In the rows, zero is written as 128.
Facts:
kiba: ξ 352; τ mido
bibirus: τ tadu
drokol: ξ 352; τ brabro
brizavu: ξ 680; τ gudrastis
kizu: ξ 680; τ tridre
klolol: ξ 277; τ nogam
floga: ξ 484; τ gevi
timol: ξ 277; τ veflik
sava: ξ 484; τ vuklibre
plabun: τ tadu
tritru: ξ 822; τ gevi
skeklon: τ plostor
plabri: ξ 484; τ kegak
stidral: ξ 822; τ graka
plidur: ξ 484; τ flilis
rilapom: ξ 680; τ nogam
matal: ξ 352; τ plunik
tove: ξ 352; τ brokla
veflik: τ nogam
rigres: ξ 277; τ plekek
posi: ξ 484; τ plefol
vedru: ξ 822; τ stedek
ridro: ξ 457; τ vuklibre
rurade: ξ 277; τ plostor
pagris: ξ 484; τ stebak
plekek: τ zusku
kegak: τ nogam
napli: ξ 277; τ plonin
fuste: ξ 822; τ nogam
plidek: ξ 277; τ geplok
butatum: ξ 680; τ veflik
klevum: ξ 822; τ bristukle
fluska: ξ 680; τ bibirus
brokla: τ geplok
brogak: ξ 457; τ trukon
klavaklan: ξ 484; τ plabun
zapen: ξ 352; τ tridre
driplos: ξ 457; τ muni
skeflir: ξ 457; τ tuzi
plorofin: τ plunik
tridre: τ flilis
brofor: ξ 484; τ plostor
famo: ξ 277; τ muni
sufun: ξ 457; τ brokla
trezaris: ξ 680; τ bristukle
groze: ξ 352; τ plabun
druri: ξ 277; τ trople
kinos: ξ 277; τ gevi
plarem: ξ 352; τ nimul
kurem: ξ 484; τ nogam
deflodra: ξ 822; τ fliplo
dremol: ξ 680; τ vuklibre
plegrak: ξ 277; τ skeklon
moskarom: ξ 352; τ tuzi
logris: ξ 822; τ muni
rutomo: ξ 822; τ gudrastis
greper: ξ 277; τ graka
stebak: τ plostor
vuklibre: τ stedek
likil: ξ 352; τ vuklibre
bruklo: τ geplok
daki: ξ 277; τ kegak
breplar: ξ 680; τ nimul
bisan: ξ 484; τ veflik
gudrastis: τ plostor
foro: ξ 457; τ nogam
mutu: ξ 680; τ trukon
klirin: ξ 277; τ mido
muni: τ bristukle
gevi: τ bristukle
marom: ξ 277; τ bibirus
stopa: ξ 352; τ bristukle
staben: ξ 822; τ stebak
gide: ξ 277; τ brokla
riluk: ξ 484; τ brabro
kluplek: ξ 484; τ nimul
plotofun: ξ 484; τ trople
klibrar: ξ 680; τ kegak
bostun: ξ 680; τ tuzi
nugol: ξ 457; τ nimul
grasus: ξ 457; τ flilis
truskem: ξ 277; τ zusku
klune: ξ 680; τ plunik
veska: ξ 822; τ plekek
destima: ξ 822; τ tridre
stoflo: ξ 484; τ gudrastis
grubres: ξ 484; τ plunik
kesik: ξ 277; τ bruklo
redrik: ξ 484; τ plonin
retepli: ξ 457; τ plekek
lobas: ξ 277; τ plorofin
voflik: ξ 484; τ skeklon
susu: ξ 352; τ trople
mabrar: ξ 822; τ veflik
klelabim: ξ 822; τ bruklo
rigil: ξ 484; τ muni
flebil: ξ 277; τ vuklibre
braplun: ξ 822; τ trukon
vatis: ξ 680; τ graka
stedis: ξ 277; τ fliplo
valuvo: ξ 277; τ plunik
pliflister: ξ 484; τ plekek
ledrem: ξ 352; τ veflik
flegegil: ξ 680; τ plefol
brabro: τ geplok
stefledi: ξ 822; τ flilis
fliplo: τ tuzi
neribe: ξ 277; τ tuzi
govuk: ξ 277; τ stebak
steplis: ξ 277; τ bristukle
mido: τ plefol
vefli: ξ 680; τ bruklo
grafla: ξ 277; τ nimul
vugos: ξ 484; τ geplok
rigostik: ξ 484; τ trukon
brestar: ξ 457; τ graka

Known rows:
stidral: [109 153 119  88  89 120  99 118 128 138 159 107 116 142 134 118 110  99
 160  78 136 105 137 118 151 146 110  44 100 131 128  96 163 116 131 135]
kegak: [171  91 135 149 120  98  99 131 172 125  96 127  91 104 194 144  84 113
  85 103 127 122 124  73 141 142 153 113 158  95 153 131 127 154 182 162]
klibrar: [113 147  72 145 165 129 147 138 171 109 149  87 113 164 165 115 128 111
  81 127 103 101 142 129 118 120 103 150 145  79 134 113 185 173 156 178]
grasus: [126 136 118 106 173 145  94 201  95 135 157 100 106 135  92 183  78  98
  94  90 130 115 129 127 137 109 110  66 118 137 108 143 114 104 120 146]
ledrem: [103 152 119 122 135 128 110 173 105 133 127 102 116 122 183 118 159 144
 104 115  46 107 176  53 142 104 132 109 196  69 154 119 157 135 157 171]
plorofin: [184  86 146 138 114  89 111 120 144 116  94 142 114 103 161 181  72 100
 111  86 136 132  96 115 148 138 141  91 145 133 153 135 119 127 170 132]
tove: [ 78 168 159 141 134  77 125 148  61 103 119 105 109 126 103 158 153 144
 132 125  55 131 119 146 138 172 145  41 207 118 168 109 131 101 145 131]
rutomo: [ 91 159  93  86  48 169  72 108 117 138 143 158 114 129 115 110  74  86
 179 146 138  78 121 116 132 141  99  52 114 106 160 112 159 117 120 109]
voflik: [103 112 140 140  86 199  86 139 108 113 122 164 105 115  83 148 103  94
 173 170 139 172 100 124 131 118  61 120 128  77 158 129 146  91 132 130]
brofor: [107 112 147 140  96 182  93 141 112 113 125 149 106 119  89 150 113 100
 168 153 138 181 105 125 136 120  63 118 124  82 150 124 147  91 135 139]
veska: [128 120 153  87  98  97 117  80  85 140 209 165 159 153 127 138 140 130
 155  99 156  82 168 107 135 162 106  53  67 124 108  56 151 141 125 128]
grafla: [149 113 135 124  88 120 147 144 107 103 144  84 117 135 106 151 110 102
 150 101 103 143 141 106  80 135 124  97 126 120  88 171 138 126  84 119]
trople: [180  87 147 139 112  90 111 117 144 118  96 143 112 104 161 178  71 104
 110  91 135 132  97 115 145 140 141  92 145 131 156 136 117 127 169 132]
mutu: [125 143  88 131 154 119 162 122 135 101 148 106 141 163 121 157 111  98
 111 112 113 115 108 181 125 118  87 121 129 127 137 118 171 139 139 141]
plostor: [171  92 134 139  92 115  97 112 140 119  88 169 110  97 151 174  52  96
 119 128 136 118  89 114 137 137 135  95 152 118 172 144 115 127 162 121]
destima: [114 148 106  81  91 135 101 155 124 132 130  79 121 136 126 124 119  71
 162  37 140 103 121 131 179 132 112  37  96 143 116 102 174 111 123 125]
plidek: [125 128 150 147  93  92 145 137 104  89 140  73  90 139  85 146 117 112
 145 119 101 148 127 127  72 182 143  71 146 116  97 160 130 127  89 119]
geplok: [162  98 158 157 117  69 111 113 141 109  93 134  92 107 145 174  77 110
 106 106 133 136  87 134 139 178 157  71 161 128 162 126 112 127 173 133]
gide: [112 134 159 158  98  79 145 134 103  82 139  65  77 141  73 144 122 116
 144 128  99 151 121 141  67 207 154  58 155 115 100 155 127 127  90 120]
dremol: [108 148 104 113 167  89 191 104 198 107 198 116 142 130 122 137  82  96
 146  98 100 151 136 188  80  67  69  96 156 144 171 137 158 128 164 153]
greper: [150 114 136 124  88 119 146 144 109 102 145  83 116 137 107 153 109 101
 147 102 104 143 140 107  79 134 123  97 126 118  89 171 137 125  85 119]

Rows:
No name comes twice in this set of rows, the named rows included.
[133 119 151 105  99  90 175 125 172 108 195  94 115 102 107 131  79 103
 182  89  91 179 169 112  34  84 104  71 154 136 124 191 124 114 109 131] => flebil
[ 85 126 186 174 134 113 110 141 113  94 129 100  71 131  69 146 150 122
 151 131 133 206  98 158 138 191  98  76 143  95 138  98 141  92 148 158] => riluk
[117 146  76 141 160 126 151 133 158 107 149  92 122 164 151 128 123 106
  91 122 106 106 131 145 121 118  98 140 140  95 135 115 179 162 151 166] => rilapom
[137 162  87 132 140 123 156  97 124 129 148  89 140 192 143 155  90 128
  97 125  96 140 103 184 132 127  76 138 116 143 140 134 162 113 133 149] => trezaris
[139  73 198 142 133 128 129 111  78 114 187 173 150 139  94 175 169 138
 149 128 156 176 148 115 134 139  66 121  82  93 107  75 140 115 137 151] => pliflister
[142 106 159 109 181 113 114 142  56 139 224 171 146 147  89 201 106 143
  87 131 148  94 170 109 108 132 105  80  85 123  94 101  94 131 119 144] => retepli
[116 143 115 119 179 144  85 191 121 145 172 103  83 137 125 151  85 123
  71 120 122 109 159  84 117 118 119  88 130  98 112 137 114 129 136 175] => foro
[143 170 123 108 148 143  87 141  78 185 171  86 102 185 130 174  40 162
  67 132 104 157 130 126 134 130  91  95  97 154 120 167  93  62 117 164] => driplos
[ 95 120 179 165 130 125 110 142 116 101 131 105  82 130  79 147 147 119
 152 124 134 206 103 148 141 172  90  85 135  96 135 104 144  90 146 156] => vugos
[189  75 160 140 115  80 118 101 128 119 116 165 129 109 158 185  83 115
 107 101 143 122 110 110 139 146 140  96 133 129 148 120 113 138 167 131] => zusku
[104 111 180 123 136 122 142 131 181 120 186 128 107  93 102 133 107 109
 188  93 124 236 144 133 105  73  51  86 142 116 163 134 137  79 167 168] => sava
[ 71 172 143 121 100  79  98 110 120 118 151  89  78 146  99 108 123 114
 155 104 132 114 117 151 139 217 138   5 129 126 137  82 152 117 136 134] => klelabim
[174  90 138 146 118  94 105 126 163 124  96 133  97 104 183 155  81 111
  93 100 130 125 115  86 144 142 150 107 154 107 154 133 123 145 179 153] => nogam
[105 144 141  90 184 107 126 162 160 145 222 125 102 102  96 158  44 114
 125  97 116 155 166 129  78  66  91  44 146 147 149 160  94  95 148 162] => ridro
[142 118 124 133  94 126 137 154 132 108 146  71  98 137 135 123 121 112
 127 113  96 134 161  69  74 137 133 115 138  87  88 168 147 148  96 144] => klolol

The same nodes again, as new rows of numbers:
Known rows:
trezaris: [122 151 139 111 100 137 141 118 123 145 124  96  93 142 149 128 119 126
 115 109 114 121 162 140 141 102  96]
redrik: [ 99 157 129 131  95 129 146 119 129 128 131 130 121 115 116 110 113 126
 116 109 124 121 134 134 150 114 103]
marom: [129 131 125 125 107 130 133  91 107 125 136 144 111 145 108 129  42 129
 127 123 117 155 142 143 100 123 112]
susu: [130 131 115 135  97 128 143 110 108 133 132 131 116 139 121 129  52 119
 119 128 120 130 156 140 100 112  91]
klolol: [141 113 124 123 112 129 131 105 106 129 130 129 103 130 102 110  32 120
 132 120 112 143 165 135 101  89 100]
gudrastis: [129 147 113 128 118 127 148 118 113 143 135 122 135 130 127 113 104 116
 115 115 119 116 157 140 110 116  84]
plostor: [128 141 116 124 108 131 144 127 112 139 135 122 129 128 124 116  98 124
 114 112 121 106 146 142 107 111  83]
stebak: [131 152 115 126 117 126 150 115 112 142 134 123 132 126 126 111 104 119
 114 118 120 115 156 139 109 114  83]
plunik: [120 137 116 130  99 133 141 125 112 134 133 116 123 130 118 123  96 129
 118 110 119 109 131 142 111 112  91]
valuvo: [134 121 118 121 115 125 133  97 111 132 134 129 119 137 104 127  37 124
 129 121 114 143 150 131  90 107 106]
destima: [108 154 110 151  89 136 149 112 101 128 130 119 130 126 112 123 119 136
 117 113 125 100 102 150 114 142  88]
skeflir: [122 149 134 136  94 126 138 119 104 135 134 126 121 130 103 119 101 131
 120 118 120 112 115 148 109 128  86]
stedek: [113 133 131 130  96 122 141 122 107 128 136 111 123 135 120 126  98 122
 116 120 117 129 146 138 125 118  89]
butatum: [118 119 123 117  98 145 138 115 116 130 122  98  77 121 132 100 120 112
 116 106 113 112 183 146 156  61  92]
posi: [ 94 158 115 132  99 129 148 114 128 129 129 125 122 113 119 113 114 126
 118 109 123 116 129 131 138 113 105]
flegegil: [107 142 116 113 100 140 141 106 125 140 128 101  98 137 139 130 123 117
 111 112 119 110 158 135 140  93 100]
kinos: [156 151 167 123 112 119 137 103 104 145 127 128 102 145 121 125  33 142
 134 127 111 166 157 138 105 129 102]
flebil: [117 110 157 115 106 102 134 115  92 122 146 122 128 148 118 132  44 117
 121 141 109 182 178 124 116 117 105]
kesik: [150 130 124 116 101 122 111  88 124 126 137 136 138 117 127 128  33 117
 135 123 116 130 166 122 109 124 103]
truskem: [132 124 120 118 123 120 131 103 123 145 131 126 120 141  86 127  25 120
 129 133 113 136 153 132 101  95 105]
brabro: [130 148 132 127  87 131 125 111 121 128 134 125 130 117 135 127  92 120
 122 115 120 105 145 137 131 128  88]

Rows:
No name comes twice in this set of rows, the named rows included.
[ 96 128 149 102  88 118 139 137 108 127 143  90 103 143 143 132 127 109
  99 124 113 150 185 126 153 101  94] => dremol
[122 120 120 154  94 133 145 131  94 124 123 110 112 112 102  90 107 128
 125 110 114 104 140 153 139  98  73] => mabrar
[148 133 152 118 117 122 131 112 109 137 131 128 114 141 118 122  34 139
 135 116 111 158 155 138 102 120 102] => steplis
[142 141 130 137  97 126 147 116 107 138 126 118 110 144 127 128  55 131
 123 125 117 138 158 137  94 120  89] => stopa
[133  99 109 146 104 129 147 103  96 121 122 115  99 129 118 106  59 111
 130 121 111 128 179 142 112  75  91] => ledrem
[123 155 111 104 125 132 152 105 124 147 133 111 115 131 151 111 131 101
 106 111 120 112 188 133 134  89  90] => brizavu
[105 130 150 128  90 115 137 135 100 121 141 110 126 139 122 125  99 120
 111 127 115 141 159 138 139 124  89] => vuklibre
[123 134 109 146  92 133 145 131  99 133 125 111 122 114 103 104 116 128
 119 112 118  95 130 145 121 108  75] => fuste
[133 126 131 116 119 121 121 133 140 159 133 146 115 147  65 128   5 119
 126 143 113 134 154 142 118  84 101] => rigres

The same nodes again, as new rows of numbers:
Known rows:
steplis: [120 151 153 115 157 129 168 136 149 194 121 135  85 105  92 119 156 106
 132 149  91 128 112 114 107 126 129 124 118 199 137 115  94 157 117  79
  94 142 101 102 154 171]
muni: [120 187 121 140 149  98 158 152 138 179 128 138  98  89  99 173 174 105
 129 158 109 157 154 130 107 125 123 134 129 171  87 114 119 110  79  85
  71 153  72 121 161 120]
grasus: [135 211 174 115 151 133 164 158 156 169 149 103  73 114  90 100 150  97
 108 135 102 153 121 131 116 124 157 136 116 204  99 111 185 134 128  97
 103 139  99  89  93 185]
stedis: [117 153 163 112 154 133 167 138 148 193 124 113  79 137  82 104 153 102
 118 149  88 124 109 131 110 109 143 121 112 192 147 121 114 167 121  89
 102 145 111  94 121 174]
brestar: [135 210 166 114 156 134 161 153 154 170 155 109  76  93  94 101 149  99
 111 134 100 153 113 131 113 129 163 142 117 197  96 114 171 135 125 106
  94 137  94  88 110 186]
stoflo: [128 175 109 121 143 134 164 163 104 174 144 125  97 151  77 137 160 133
 122 130  86 146 103 123 128  94 148 164 129 170  24 125 137 172 113 112
  94 124 118 104 135 185]
kiba: [125 179 123 109 167 121 168 149 137 166 125 150  87 188 100 172 145 126
  87 152 103 127 124 136 127 111 180 139 116 209 116 134 135 123  97 108
 105 138 110 106 114 180]
logris: [129 169 114 125 161 118 165 147 169 184 139 106 116 124 100 119 146 129
 109 143  99 171 108 129 119 122 115 120 135 236 115 103 130 141  88  58
  73 128  82 150 153 169]
driplos: [138 210 157 118 158 129 164 153 157 170 148 133  84  62 104 116 152 102
 125 135 103 160 121 111 109 148 146 141 121 210  86 104 150 122 122  89
  87 137  86  97 138 179]
plarem: [125 178 123 109 168 121 167 148 136 167 125 150  88 186  99 170 145 127
  87 152 102 127 124 135 127 112 181 140 116 209 115 134 135 123  97 110
 106 137 109 107 116 182]
foro: [133 205 169 125 152 132 159 154 158 167 158 130  70  98  95  85 138 102
 114 139 101 146 100 133 118 138 156 159 126 186 119 120 176 134 124 104
 109 134  83  87 120 191]
flegegil: [120 161 150 115 159 133 167 181 124 171 151  95  97  64  86 171 144 106
 100 160  90 127 139 131 117 107 194 153 122 196 128 115 159 188 115  73
  90 134  72 122 118 161]
mido: [117 188 133 136 145 104 155 153 137 178 135 108  89 127  87 152 170 103
 112 157 106 149 145 155 111 101 144 131 123 157 101 125 144 126  82 103
  80 154  81 109 124 126]
braplun: [126 169 123 119 157 123 163 147 166 183 145  82 108 158  90 103 143 128
  95 143  96 164 100 150 122 103 132 120 130 224 125 113 150 155  90  75
  82 128  89 141 124 176]
rigostik: [129 180  98 122 141 136 162 159 125 175 140 131  94 147  79 150 146 132
 113 145  82 146 111 125 124 102 147 150 121 169  58 111 145 169  97 103
 107 128 117  89 115 180]
skeflir: [135 211 168 114 154 135 162 154 155 168 153 106  76  99  93  99 149  98
 109 134 100 153 115 132 113 126 163 139 116 199  97 113 174 135 125 103
  95 139  96  88 101 185]
timol: [115 144 163 126 152 129 163 137 150 191 130 143  71 131  85  86 138 106
 125 155  90 114  87 132 116 124 134 147 127 175 174 130 120 166 118  90
 118 139  94  93 147 182]
tadu: [117 188 133 136 144 104 156 155 137 177 135 107  88 129  88 155 170 102
 111 157 106 150 146 155 111 101 141 132 123 157 102 125 145 125  82 103
  80 155  82 109 121 125]
flilis: [116 188 142 135 141 103 158 158 137 178 129 102  85 149  83 153 171 100
 109 158 107 150 154 153 114  98 138 126 123 166 104 122 160 126  85  94
  89 156  88 111 109 126]
nimul: [117 187 133 135 146 103 155 152 135 178 135 108  89 126  87 152 170 104
 113 157 105 149 145 154 111 102 146 133 124 159 101 126 144 126  82 105
  80 153  81 110 128 128]
stedek: [123 187 124 134 149 103 154 147 150 185 149 106  93 141  85 175 178 106
 113 165 110 144 139 149 109 100 149 132 126 154 110 126 135 133  85 132
  87 149  73  86 125 125]

Rows:
No name comes twice in this set of rows, the named rows included.
[123 162 127 134 154 120 160 148 171 179 149 110  99 158  91  81 128 129
  99 150  98 154  82 152 128 117 123 143 143 209 155 120 160 153  89  73
  98 125  76 141 138 182] => mabrar
[129 182 100 124 139 137 163 162 127 175 139 129  93 151  78 151 146 132
 111 146  83 146 113 126 124 101 147 146 119 170  59 110 146 169  96  99
 107 130 120  89 106 177] => klavaklan
[116 189 146 136 139 102 159 161 138 177 125  99  84 160  80 154 171  98
 108 158 108 149 160 153 117  96 134 121 122 170 106 120 170 127  86  89
  93 157  91 111  97 124] => tridre
[120 187 123 140 149  99 158 152 139 179 129 135  97  92  98 170 174 105
 127 157 108 157 154 132 107 123 126 134 128 170  90 115 121 111  78  86
  71 153  73 119 158 120] => gevi
[115 155 145 109 161 142 162 130 147 189 132 122  89  95  92  87 142 101
 118 141  79 128  93 141 101 115 165 131 105 178 149 125  75 169 109 105
  74 148 112 101 134 169] => rigres
[119 150 157 103 157 126 164 126 135 198 124 103  69  98  89 117 156 113
 117 154  86 122 106 133 105 110 141 113 113 182 126 123 128 158 109  80
 102 136  97  94 157 198] => plidek
[116 153 151 111 158 138 164 133 147 191 130 120  84 109  88  95 147 104
 119 144  83 125  99 136 105 114 154 127 109 183 147 124  91 168 114 100
  86 145 110  99 135 172] => truskem
[125 171 131 120 153 122 166 151 167 182 140  76 105 177  86 102 144 125
  93 144  97 164 108 149 126 100 126 114 129 230 127 110 165 156  94  67
  89 131  95 141 107 175] => stefledi
[114 190 116 133 152 115 149 146 136 172 142 118 100  85  96 131 157 100
 109 148  95 153 130 167 101 107 169 144 113 143 106 129 102 126  70 119
  49 160  87 117 132 119] => plekek
[134 178 110 107 173 121 166 142 159 177 145 145  94 213  95 205 157 132
  87 163 110 120 115 129 124 108 190 138 119 203 131 134 125 135 103 151
 116 130  97  72 111 178] => likil
[129 182 106 123 137 136 164 165 126 175 135 125  91 164  75 150 147 130
 110 146  84 146 120 124 127  99 143 143 120 176  60 107 159 170  99  95
 115 130 123  89  99 178] => plidur
[118 153 154 129 155 131 163 182 128 168 155 122  89  65  87 149 128 109
 104 167  92 117 121 133 124 120 187 177 135 181 160 122 168 187 112  72
 107 130  59 121 134 168] => butatum

